Below is a small trained network, with its code and all its weights. Each question gives an input and a target symbol and asks what happens when units are switched off, that is, made to give their printed mean instead of their output.

import numpy as np


def w(rows, s, z=0):
    codes = np.array(rows[::2]) - 128.0
    scale = np.full(codes.shape[1], s)
    scale[-1] = z or s
    return codes * scale


def f(y):
    return np.maximum(y, 0)


def softmax(a):
    e = np.exp(a - a.max(-1, keepdims=True))
    return e / e.sum(-1, keepdims=True)


def log_softmax(a):
    a = a - a.max(-1, keepdims=True)
    return a - np.log(np.exp(a).sum(-1, keepdims=True))


def net(x, mask):
    ids = ['ΓΔΘΛΞΠΣΦΨΩβεζημτ'.index(c) for c in x.split()]
    T = len(ids)
    res = E[ids] + P[:T]
    u = 0
    for l in range(2):
        r = res
        for j in range(2):
            rows = slice(2 * j, 2 * j + 2)
            q, k, v = (r @ M[l][rows].T for M in (Q, K, V))
            z = softmax(np.where(np.tri(T) > 0, q @ k.T / 2**0.5, -1e9)) @ v
            o = O[l][rows]
            res = res + np.where(mask[u + j], z, o[:, -1]) @ o[:, :-1]
        u += 2
        y = f(res @ A[l][:, :-1].T + A[l][:, -1])
        res = res + np.where(mask[u : u + 16], y, B[l][:, -1]) @ B[l][:, :-1]
        u += 16
    return log_softmax(res[-1] @ U[:, :-1].T + U[:, -1])


Q, K, V, O, A, B = {}, {}, {}, {}, {}, {}
E = w([
[142,101,124],'Γ',
[116,201,173],'Δ',
[160,211,175],'Θ',
[104,67,159],'Λ',
[124,78,150],'Ξ',
[77,49,181],'Π',
[155,238,143],'Σ',
[90,72,120],'Φ',
[129,100,69],'Ψ',
[185,118,97],'Ω',
[142,176,218],'β',
[141,84,150],'ε',
[121,148,254],'ζ',
[165,182,206],'η',
[155,251,104],'μ',
[90,72,124],'τ',
],0.016)
P = w([
[255,90,155],'0',
[55,95,202],'1',
[83,134,164],'2',
[86,154,143],'3',
[78,169,136],'4',
[80,181,125],'5',
[84,182,132],'6',
[82,191,121],'7',
],0.0092)
Q[0] = w([
[169,184,173],'0.h1',
[129,73,247],'0.h1',
[210,224,184],'0.h2',
[129,229,205],'0.h2',
],0.012)
K[0] = w([
[161,219,176],'0.h1',
[103,104,199],'0.h1',
[240,88,111],'0.h2',
[246,104,172],'0.h2',
],0.012)
V[0] = w([
[192,187,85],'0.h1',
[125,163,166],'0.h1',
[193,165,31],'0.h2',
[99,172,9],'0.h2',
],0.015)
O[0] = w([
[128,101,167,139],'0.h1',
[193,126,78,187],'0.h1',
[114,98,247,113],'0.h2',
[43,120,160,5],'0.h2',
],0.014,0.015)
A[0] = w([
[110,44,114,242],'0.n1',
[141,141,132,73],'0.n2',
[115,175,116,112],'0.n3',
[124,113,163,13],'0.n4',
[102,84,187,3],'0.n5',
[138,175,203,223],'0.n6',
[107,102,120,210],'0.n7',
[123,27,92,253],'0.n8',
[93,132,90,84],'0.n9',
[131,167,166,52],'0.n10',
[137,6,108,164],'0.n11',
[156,114,79,158],'0.n12',
[153,126,153,94],'0.n13',
[85,70,162,149],'0.n14',
[84,168,101,150],'0.n15',
[120,171,108,93],'0.n16',
],0.015,0.0066)
B[0] = w([
[175,77,60,139],'0.n1',
[144,112,106,150],'0.n2',
[136,116,183,149],'0.n3',
[64,56,50,139],'0.n4',
[108,126,73,147],'0.n5',
[109,188,134,200],'0.n6',
[142,79,71,133],'0.n7',
[60,1,171,156],'0.n8',
[134,182,186,138],'0.n9',
[66,94,154,148],'0.n10',
[109,10,140,143],'0.n11',
[104,56,157,254],'0.n12',
[131,145,179,167],'0.n13',
[161,165,91,140],'0.n14',
[162,155,163,138],'0.n15',
[121,84,155,162],'0.n16',
],0.0086,0.019)
Q[1] = w([
[176,145,105],'1.h1',
[35,66,75],'1.h1',
[182,93,154],'1.h2',
[250,196,220],'1.h2',
],0.011)
K[1] = w([
[194,129,144],'1.h1',
[77,147,12],'1.h1',
[148,92,117],'1.h2',
[206,86,247],'1.h2',
],0.011)
V[1] = w([
[163,2,146],'1.h1',
[15,86,233],'1.h1',
[33,149,68],'1.h2',
[197,212,225],'1.h2',
],0.0064)
O[1] = w([
[174,140,173,250],'1.h1',
[82,157,152,68],'1.h1',
[91,101,80,14],'1.h2',
[134,119,251,101],'1.h2',
],0.013,0.016)
A[1] = w([
[162,29,238,104],'1.n1',
[146,137,211,66],'1.n2',
[168,58,51,53],'1.n3',
[135,255,89,128],'1.n4',
[75,54,83,72],'1.n5',
[26,98,148,55],'1.n6',
[150,168,150,173],'1.n7',
[161,88,157,161],'1.n8',
[142,128,172,85],'1.n9',
[155,224,161,102],'1.n10',
[61,146,134,252],'1.n11',
[100,23,64,158],'1.n12',
[144,129,141,196],'1.n13',
[102,36,124,62],'1.n14',
[190,61,64,91],'1.n15',
[196,137,41,143],'1.n16',
],0.01,0.016)
B[1] = w([
[84,160,84,253],'1.n1',
[84,163,90,199],'1.n2',
[105,182,155,185],'1.n3',
[163,195,208,150],'1.n4',
[162,88,254,140],'1.n5',
[144,79,30,134],'1.n6',
[189,108,174,189],'1.n7',
[112,101,68,213],'1.n8',
[97,136,82,167],'1.n9',
[141,128,80,188],'1.n10',
[126,42,165,156],'1.n11',
[157,192,11,178],'1.n12',
[115,87,130,189],'1.n13',
[92,193,156,139],'1.n14',
[60,131,193,222],'1.n15',
[98,61,154,222],'1.n16',
],0.0092,0.033)
U = w([
[124,181,157,195],'Γ',
[145,62,204,37],'Δ',
[169,202,54,22],'Θ',
[189,163,150,119],'Λ',
[150,222,158,107],'Ξ',
[121,187,157,221],'Π',
[61,141,47,136],'Σ',
[143,195,118,167],'Φ',
[51,202,168,96],'Ψ',
[72,84,172,22],'Ω',
[83,137,196,128],'β',
[96,246,96,56],'ε',
[135,115,180,247],'ζ',
[176,116,197,122],'η',
[123,164,240,140],'μ',
[190,67,80,168],'τ',
],0.012)

Each question gives the input, a string of symbols that net reads in full, and the target symbol t.
The units are the heads (2 rows each of Q, K, V and O) and the neurons (one row each of A and B). Each row of codes is followed by its name. A weight is (code - 128) times the scale printed after its matrix; where a second scale follows, it is the last column's (O, A, B and U).
mask holds one flag per unit, layer by layer, with each layer's heads first. A switched-off unit (its flag False) gives its mean, the last column of its rows in O or B, instead of its output. The means were averaged over made-up inputs and are rounded, as every weight is.
A unit's drop is (log p(t) with every unit on - log p(t) with that unit switched off) / (log p(t) with every unit on - log p(t) with every unit switched off).
The circuit of an input: a set's keep is (log p(t) with only the set's units on - log p(t) with every unit switched off) / (log p(t) with every unit on - log p(t) with every unit switched off). Starting from the 12 units with the biggest drops (on a tie, the unit counted first), units are removed one at a time, each time the one whose removal leaves the highest keep (on an exact tie, the one counted first), for as long as the keep stays at least 0.8.
circuit, biggest first: the units of the circuit, biggest drop first
unit that matters most: the unit with the biggest drop
top k neurons: the k neurons with the biggest drops, biggest first
k most important neurons of layer l: the k neurons of layer l with the biggest drops, biggest first
heads that matter: for each layer, one digit per head in row order, 1 if its drop is at least 0.15 and else 0, layers parted by /
input ζ Ω β Σ Ξ, target Σ: unit that matters most => 1.n12
input Ψ η Γ μ, target β: heads that matter => 11 / 11
input β ζ Ξ β μ β ε, target Σ: top 2 neurons => 1.n12; 1.n15
input β β Π Γ Ω μ, target τ: top 2 neurons => 1.n8; 1.n3
input ζ Σ β μ Ξ μ Σ, target Δ: top 2 neurons => 1.n15; 1.n16
input Γ ε Φ Σ Σ β β, target Ξ: heads that matter => 01 / 10
input β ε Ψ Ω, target Σ: circuit, biggest first => 1.h2; 0.h2
input μ Ω β Ψ μ β Ω η, target Ω: 2 most important neurons of layer 1 => 1.n11; 1.n6
input Ω β β Ω ζ Λ, target Σ: circuit, biggest first => 1.n7; 0.n8; 1.h2
input μ β β Ω β Δ, target Ω: circuit, biggest first => 0.h2; 1.n11; 1.h1; 1.n6
input Π β Σ β, target Σ: top 3 neurons => 1.n12; 1.n16; 1.n15
input Ω Σ ζ Σ Π, target Σ: heads that matter => 00 / 01
input Σ β μ, target Ψ: top 2 neurons => 1.n2; 1.n1
input Ψ Ω Θ η, target β: circuit, biggest first => 0.h2
input Σ Σ β Ω τ ζ, target Ψ: circuit, biggest first => 0.h2; 1.n2; 1.n1
input Ψ β β β β β, target β: top 2 neurons => 1.n11; 1.n12
input ζ Ω β Σ β, target Δ: heads that matter => 01 / 00
input Ω μ β Ω ε β, target μ: heads that matter => 01 / 10
input β μ ε Γ β η, target τ: circuit, biggest first => 0.h2; 1.h1
input ε Γ Δ Ω τ β Σ η, target Λ: heads that matter => 00 / 11
input μ Θ β Ω, target Σ: top 4 neurons => 1.n7; 1.n12; 1.n14; 0.n8
input Ω β β Γ Φ μ ε η, target μ: circuit, biggest first => 0.h2
input β β β Σ Ψ β Π, target Σ: 3 most important neurons of layer 1 => 1.n12; 1.n7; 1.n4
input ζ Σ Φ β Ξ η, target Δ: top 3 neurons => 1.n15; 1.n16; 1.n12
input η β Λ, target Σ: top 2 neurons => 1.n12; 1.n15
